Below are the code and all the weights of a small trained network. Each question names an input and a class and asks about switching units off, where a switched-off unit gives its printed mean instead of its output.

import numpy as np


def w(rows, s, z=0):
    codes = np.array(rows[::2]) - 128.0
    scale = np.full(codes.shape[1], s)
    scale[-1] = z or s
    return codes * scale


def norm(h):
    return h / np.sqrt((h * h).mean(-1, keepdims=True) + 1e-5)


def f(y):
    return np.maximum(y, 0)


def log_softmax(a):
    a = a - a.max(-1, keepdims=True)
    return a - np.log(np.exp(a).sum(-1, keepdims=True))


def net(x, mask):
    res = np.array(x, float).reshape(1, 3) / 4 @ E
    u = 0
    for l in range(3):
        y = f(norm(res) @ A[l][:, :-1].T + A[l][:, -1])
        res = res + np.where(mask[u : u + 8], y, B[l][:, -1]) @ B[l][:, :-1]
        u += 8
    return log_softmax(norm(res)[-1] @ U[:, :-1].T + U[:, -1])


A, B = {}, {}
E = w([
[155,175,225,115,254],'x0',
[115,125,112,126,167],'x1',
[25,110,201,242,220],'x2',
],0.0055)
A[0] = w([
[151,211,122,153,199,42],'0.n1',
[173,212,190,184,82,4],'0.n2',
[142,116,209,87,254,63],'0.n3',
[218,179,160,86,206,101],'0.n4',
[115,188,201,210,90,143],'0.n5',
[183,172,175,210,62,81],'0.n6',
[158,159,68,199,46,241],'0.n7',
[13,77,167,162,116,123],'0.n8',
],0.0077,0.0018)
B[0] = w([
[79,72,158,143,118,186],'0.n1',
[115,49,213,142,152,145],'0.n2',
[54,58,103,109,2,254],'0.n3',
[93,53,83,156,76,238],'0.n4',
[151,181,102,64,250,189],'0.n5',
[99,82,115,115,180,147],'0.n6',
[150,35,114,173,157,235],'0.n7',
[254,179,92,133,161,225],'0.n8',
],0.0063,0.0057)
A[1] = w([
[121,184,2,190,116,6],'1.n1',
[26,88,186,146,30,167],'1.n2',
[37,181,221,252,227,186],'1.n3',
[164,51,135,137,102,132],'1.n4',
[64,60,151,136,40,216],'1.n5',
[204,134,182,70,70,72],'1.n6',
[73,124,120,113,96,5],'1.n7',
[106,136,99,195,148,73],'1.n8',
],0.0083,0.0024)
B[1] = w([
[72,136,142,192,50,170],'1.n1',
[51,135,111,254,227,217],'1.n2',
[117,147,45,42,118,210],'1.n3',
[129,119,206,82,132,219],'1.n4',
[132,102,131,215,246,255],'1.n5',
[54,181,108,93,161,158],'1.n6',
[45,113,138,134,153,144],'1.n7',
[107,121,132,60,115,155],'1.n8',
],0.0066,0.0079)
A[2] = w([
[177,137,74,169,145,187],'2.n1',
[70,168,106,42,207,200],'2.n2',
[160,61,159,127,182,194],'2.n3',
[121,192,66,55,128,176],'2.n4',
[152,131,165,104,135,64],'2.n5',
[166,255,166,148,38,75],'2.n6',
[205,121,151,11,94,151],'2.n7',
[220,150,171,122,158,2],'2.n8',
],0.0084,0.0029)
B[2] = w([
[9,121,194,108,128,218],'2.n1',
[149,55,3,89,100,252],'2.n2',
[98,191,144,83,236,253],'2.n3',
[189,158,102,46,138,215],'2.n4',
[138,53,118,159,111,130],'2.n5',
[111,107,125,165,229,129],'2.n6',
[112,140,60,64,144,203],'2.n7',
[77,167,82,92,93,133],'2.n8',
],0.0072,0.0052)
U = w([
[87,49,70,102,196,206],'0',
[69,11,72,255,117,162],'1',
[168,183,8,38,131,218],'2',
[145,237,129,122,203,6],'3',
[201,125,252,158,18,2],'4',
],0.0064,0.0029)

Each question gives the input, the list of numbers given to net, and the class t.
The units are the neurons (one row each of A and B). Each row of codes is followed by its name. A weight is (code - 128) times the scale printed after its matrix; where a second scale follows, it is the last column's (A, B and U).
mask holds one flag per neuron, layer by layer. A switched-off neuron (its flag False) gives its mean, the last column of its row in B, instead of its output. The means were averaged over made-up inputs and are rounded, as every weight is.
A unit's drop is (log p(t) with every unit on - log p(t) with that unit switched off) / (log p(t) with every unit on - log p(t) with every unit switched off).
unit that matters most: the unit with the biggest drop
top k neurons: the k neurons with the biggest drops, biggest first
top k neurons in layer l: the k neurons of layer l with the biggest drops, biggest first
drop of u: that unit's drop, to one decimal
input [-3,3,5], class 2: top 2 neurons -> (1.n5 1.n2)
input [7,0,-1], class 1: unit that matters most -> 0.n3
input [-7,-6,-6], class 1: top 3 neurons in layer 0 -> (0.n8 0.n5 0.n7)
input [-5,2,6], class 2: top 2 neurons in layer 1 -> (1.n3 1.n5)
input [5,-5,7], class 2: top 3 neurons -> (1.n3 0.n5 0.n8)
input [-2,-3,3], class 3: top 2 neurons -> (0.n8 1.n3)
input [2,-3,4], class 2: top 2 neurons -> (0.n5 0.n8)
input [4,-2,8], class 2: top 2 neurons -> (1.n3 0.n5)
input [6,-5,7], class 2: top 3 neurons -> (1.n3 0.n5 0.n8)
input [0,1,2], class 3: top 4 neurons -> (0.n4 0.n8 1.n3 0.n5)
input [8,5,-5], class 1: top 2 neurons -> (0.n3 0.n4)
input [4,-3,5], class 2: top 3 neurons in layer 0 -> (0.n5 0.n8 0.n7)
input [1,0,-3], class 3: top 2 neurons -> (0.n4 0.n8)
input [4,-1,8], class 2: unit that matters most -> 1.n3
input [-1,3,0], class 3: top 3 neurons in layer 1 -> (1.n3 1.n1 1.n2)
input [2,2,8], class 2: top 2 neurons -> (1.n3 0.n8)
input [-2,-2,3], class 3: top 2 neurons -> (0.n8 1.n3)
input [7,-2,-5], class 1: drop of 0.n8 -> 0.1
input [5,-1,-4], class 1: drop of 0.n4 -> 0.2
input [4,0,1], class 1: drop of 0.n3 -> 0.4
input [7,-5,0], class 1: drop of 0.n3 -> 0.4
